Below are the code and all the weights of a small trained network. Each question names an input and a target symbol and asks about switching units off, where a switched-off unit gives its printed mean instead of its output.

import numpy as np


def w(rows, s, z=0):
    codes = np.array(rows[::2]) - 128.0
    scale = np.full(codes.shape[1], s)
    scale[-1] = z or s
    return codes * scale


def norm(h):
    return h / np.sqrt((h * h).mean(-1, keepdims=True) + 1e-5)


def softmax(a):
    e = np.exp(a - a.max(-1, keepdims=True))
    return e / e.sum(-1, keepdims=True)


def log_softmax(a):
    a = a - a.max(-1, keepdims=True)
    return a - np.log(np.exp(a).sum(-1, keepdims=True))


def net(x, mask):
    ids = ['αζηλτφω'.index(c) for c in x.split()]
    T = len(ids)
    res = E[ids] + P[:T]
    u = 0
    for l in range(2):
        r = norm(res)
        for j in range(3):
            rows = slice(3 * j, 3 * j + 3)
            q, k, v = (r @ M[l][rows].T for M in (Q, K, V))
            z = softmax(np.where(np.tri(T) > 0, q @ k.T / 3**0.5, -1e9)) @ v
            o = O[l][rows]
            res = res + np.where(mask[u + j], z, o[:, -1]) @ o[:, :-1]
        u += 3
    return log_softmax(norm(res)[-1] @ U[:, :-1].T + U[:, -1])


Q, K, V, O = {}, {}, {}, {}
E = w([
[49,147,125],'α',
[46,156,123],'ζ',
[81,123,149],'η',
[54,155,109],'λ',
[91,60,68],'τ',
[99,60,66],'φ',
[127,147,2],'ω',
],0.0095)
P = w([
[113,10,85],'0',
[191,171,144],'1',
[62,105,91],'2',
[210,165,161],'3',
[72,96,124],'4',
[193,166,149],'5',
],0.012)
Q[0] = w([
[201,83,115],'0.h0',
[177,214,70],'0.h0',
[108,177,209],'0.h0',
[91,169,138],'0.h1',
[111,154,8],'0.h1',
[133,126,41],'0.h1',
[96,98,41],'0.h2',
[217,102,165],'0.h2',
[42,122,155],'0.h2',
],0.011)
K[0] = w([
[37,156,59],'0.h0',
[217,108,12],'0.h0',
[196,165,125],'0.h0',
[95,86,177],'0.h1',
[28,112,61],'0.h1',
[87,165,88],'0.h1',
[186,188,175],'0.h2',
[102,154,32],'0.h2',
[88,118,178],'0.h2',
],0.011)
V[0] = w([
[92,24,170],'0.h0',
[156,255,102],'0.h0',
[149,173,100],'0.h0',
[46,225,87],'0.h1',
[158,38,194],'0.h1',
[170,142,98],'0.h1',
[161,76,170],'0.h2',
[205,213,170],'0.h2',
[97,80,205],'0.h2',
],0.0066)
O[0] = w([
[191,110,49,150],'0.h0',
[80,117,247,74],'0.h0',
[94,146,205,129],'0.h0',
[236,37,219,192],'0.h1',
[49,81,65,90],'0.h1',
[141,133,62,100],'0.h1',
[120,60,80,89],'0.h2',
[218,95,253,1],'0.h2',
[105,23,31,63],'0.h2',
],0.0041,0.0026)
Q[1] = w([
[65,203,127],'1.h0',
[129,6,136],'1.h0',
[111,11,64],'1.h0',
[70,62,111],'1.h1',
[220,236,154],'1.h1',
[90,97,145],'1.h1',
[34,213,245],'1.h2',
[224,164,129],'1.h2',
[43,73,142],'1.h2',
],0.012)
K[1] = w([
[168,105,82],'1.h0',
[95,182,116],'1.h0',
[33,149,44],'1.h0',
[74,199,128],'1.h1',
[201,58,112],'1.h1',
[121,152,108],'1.h1',
[6,70,173],'1.h2',
[172,135,189],'1.h2',
[61,145,55],'1.h2',
],0.015)
V[1] = w([
[253,56,179],'1.h0',
[165,188,128],'1.h0',
[76,123,160],'1.h0',
[180,128,135],'1.h1',
[224,2,177],'1.h1',
[122,249,133],'1.h1',
[101,41,192],'1.h2',
[29,36,89],'1.h2',
[114,201,183],'1.h2',
],0.0081)
O[1] = w([
[196,138,206,1],'1.h0',
[67,155,183,109],'1.h0',
[151,194,70,106],'1.h0',
[134,157,105,90],'1.h1',
[197,209,173,15],'1.h1',
[117,74,6,109],'1.h1',
[72,124,2,73],'1.h2',
[219,102,55,230],'1.h2',
[77,80,116,59],'1.h2',
],0.0067,0.0043)
U = w([
[57,40,160,133],'α',
[47,205,104,17],'ζ',
[197,174,102,82],'η',
[63,217,89,24],'λ',
[96,75,251,254],'τ',
[223,173,112,110],'φ',
[141,83,29,165],'ω',
],0.013,0.0072)

Each question gives the input, a string of symbols that net reads in full, and the target symbol t.
The units are the heads (3 rows each of Q, K, V and O). Each row of codes is followed by its name. A weight is (code - 128) times the scale printed after its matrix; where a second scale follows, it is the last column's (O and U).
mask holds one flag per head, layer by layer. A switched-off head (its flag False) gives its mean, the last column of its rows in O, instead of its output. The means were averaged over made-up inputs and are rounded, as every weight is.
A unit's drop is (log p(t) with every unit on - log p(t) with that unit switched off) / (log p(t) with every unit on - log p(t) with every unit switched off).
The circuit of an input: a set's keep is (log p(t) with only the set's units on - log p(t) with every unit switched off) / (log p(t) with every unit on - log p(t) with every unit switched off). Starting from all 6 units, units are removed one at a time, each time the one whose removal leaves the highest keep (on an exact tie, the one counted first), for as long as the keep stays at least 0.8.
circuit, biggest first: the units of the circuit, biggest drop first
unit that matters most: the unit with the biggest drop
which heads matter: for each layer, one digit per head in row order, 1 if its drop is at least 0.15 and else 0, layers parted by /
drop when u is switched off: that unit's drop, to one decimal
input ω ω ζ φ, target τ: unit that matters most => 0.h2
input ζ ζ τ ω ω, target α: circuit, biggest first => (1.h2, 1.h1, 0.h2)
input ζ ω ω, target α: circuit, biggest first => (1.h2, 0.h1)
input η φ τ τ, target φ: which heads matter => 100 / 011
input ω η ω η, target τ: which heads matter => 000 / 001
input φ λ α α, target λ: which heads matter => 111 / 011
input φ ω ω ζ, target τ: which heads matter => 000 / 000
input ω λ α α, target λ: which heads matter => 001 / 001
input ω η τ τ ζ, target ω: which heads matter => 001 / 011
input α ω ω ω ζ, target ω: which heads matter => 000 / 001
input τ α ω λ, target τ: drop when 1.h2 is switched off => 0.1
input α ω α η, target τ: drop when 1.h0 is switched off => 3.2
input ζ α α λ, target λ: drop when 1.h1 is switched off => 0.2
input ω λ α ω φ α, target τ: drop when 1.h0 is switched off => 0.4
input τ ω η τ ζ ω, target τ: unit that matters most => 1.h2
